Below are the code and all the weights of a small trained network. Each question names an input and a class and asks about switching units off, where a switched-off unit gives its printed mean instead of its output.

import numpy as np


def w(rows, s, z=0):
    codes = np.array(rows[::2]) - 128.0
    scale = np.full(codes.shape[1], s)
    scale[-1] = z or s
    return codes * scale


def norm(h):
    return h / np.sqrt((h * h).mean(-1, keepdims=True) + 1e-5)


def f(y):
    return y / 2 * (1 + np.tanh(0.7978845608 * (y + 0.044715 * y**3)))


def log_softmax(a):
    a = a - a.max(-1, keepdims=True)
    return a - np.log(np.exp(a).sum(-1, keepdims=True))


def net(x, mask):
    res = np.array(x, float).reshape(1, 5) / 4 @ E
    u = 0
    for l in range(2):
        y = f(norm(res) @ A[l][:, :-1].T + A[l][:, -1])
        res = res + np.where(mask[u : u + 6], y, B[l][:, -1]) @ B[l][:, :-1]
        u += 6
    return log_softmax(norm(res)[-1] @ U[:, :-1].T + U[:, -1])


A, B = {}, {}
E = w([
[12,243,80,117],'x0',
[140,138,132,137],'x1',
[167,107,3,137],'x2',
[104,121,135,200],'x3',
[124,121,129,121],'x4',
],0.0051)
A[0] = w([
[159,165,133,5,86],'L0N0',
[84,194,94,162,167],'L0N1',
[77,107,138,254,166],'L0N2',
[138,115,129,122,244],'L0N3',
[133,117,61,124,2],'L0N4',
[102,86,49,137,74],'L0N5',
],0.0099,0.0055)
B[0] = w([
[226,95,159,57,169],'L0N0',
[112,29,103,59,255],'L0N1',
[240,157,140,1,230],'L0N2',
[139,110,67,32,218],'L0N3',
[190,148,123,171,122],'L0N4',
[201,176,130,139,159],'L0N5',
],0.007,0.005)
A[1] = w([
[170,32,168,181,47],'L1N0',
[169,37,167,154,81],'L1N1',
[221,108,176,193,62],'L1N2',
[188,72,121,37,176],'L1N3',
[91,119,254,102,169],'L1N4',
[134,122,53,178,3],'L1N5',
],0.0093,0.0013)
B[1] = w([
[84,126,73,58,136],'L1N0',
[54,127,47,89,143],'L1N1',
[79,160,134,84,139],'L1N2',
[84,181,201,204,246],'L1N3',
[229,133,1,197,160],'L1N4',
[219,159,115,150,128],'L1N5',
],0.0093,0.012)
U = w([
[90,141,128,158,237],'0',
[38,88,62,35,109],'1',
[101,149,141,174,205],'2',
[215,133,53,163,75],'3',
[148,167,207,76,70],'4',
[79,55,170,254,2],'5',
],0.012,0.0091)

Each question gives the input, the list of numbers given to net, and the class t.
The units are the neurons (one row each of A and B). Each row of codes is followed by its name. A weight is (code - 128) times the scale printed after its matrix; where a second scale follows, it is the last column's (A, B and U).
mask holds one flag per neuron, layer by layer. A switched-off neuron (its flag False) gives its mean, the last column of its row in B, instead of its output. The means were averaged over made-up inputs and are rounded, as every weight is.
A unit's drop is (log p(t) with every unit on - log p(t) with that unit switched off) / (log p(t) with every unit on - log p(t) with every unit switched off).
The circuit of an input: a set's keep is (log p(t) with only the set's units on - log p(t) with every unit switched off) / (log p(t) with every unit on - log p(t) with every unit switched off). Starting from all 12 units, units are removed one at a time, each time the one whose removal leaves the highest keep (on an exact tie, the one counted first), for as long as the keep stays at least 0.8.
circuit, biggest first: the units of the circuit, biggest drop first
k most important neurons: the k neurons with the biggest drops, biggest first
k most important neurons of layer l: the k neurons of layer l with the biggest drops, biggest first
input [-4,-4,5,-4,-7], class 2: circuit, biggest first => [L0N1, L1N4, L0N2]
input [-7,-4,1,0,5], class 1: 2 most important neurons of layer 1 => [L1N0, L1N1]
input [-5,-4,6,8,6], class 4: 2 most important neurons of layer 0 => [L0N2, L0N1]
input [7,0,-8,8,7], class 3: circuit, biggest first => [L1N4, L1N3]
input [-4,6,-8,-4,5], class 3: 2 most important neurons => [L1N4, L0N2]
input [-5,0,0,-1,3], class 1: circuit, biggest first => [L1N1]
input [0,-4,5,-7,8], class 2: 2 most important neurons of layer 1 => [L1N3, L1N0]
input [7,4,-2,5,5], class 1: 3 most important neurons => [L1N3, L0N0, L0N5]
input [6,-1,-6,1,1], class 1: 3 most important neurons => [L1N3, L0N1, L0N0]
input [-8,-5,-7,6,6], class 1: 2 most important neurons => [L1N1, L1N0]
input [-3,-3,-5,0,-3], class 3: 2 most important neurons => [L1N4, L0N1]
input [1,7,-8,-1,-2], class 3: 2 most important neurons => [L1N4, L1N3]
input [8,6,-5,-4,6], class 1: circuit, biggest first => [L1N3, L0N2]
input [-1,2,-5,5,1], class 3: 2 most important neurons => [L1N4, L0N1]
input [7,4,6,4,6], class 1: circuit, biggest first => [L0N1]
input [-6,-2,-3,5,-1], class 1: 2 most important neurons of layer 1 => [L1N1, L1N0]
input [3,3,-5,-5,-1], class 3: 2 most important neurons => [L1N4, L0N2]
input [1,5,5,7,6], class 4: 2 most important neurons => [L0N2, L1N4]
input [-5,1,-7,0,-4], class 3: 2 most important neurons => [L1N4, L0N1]
input [7,-6,-3,1,6], class 1: circuit, biggest first => [L1N3]
input [1,2,-8,2,-1], class 3: 2 most important neurons => [L1N4, L1N3]
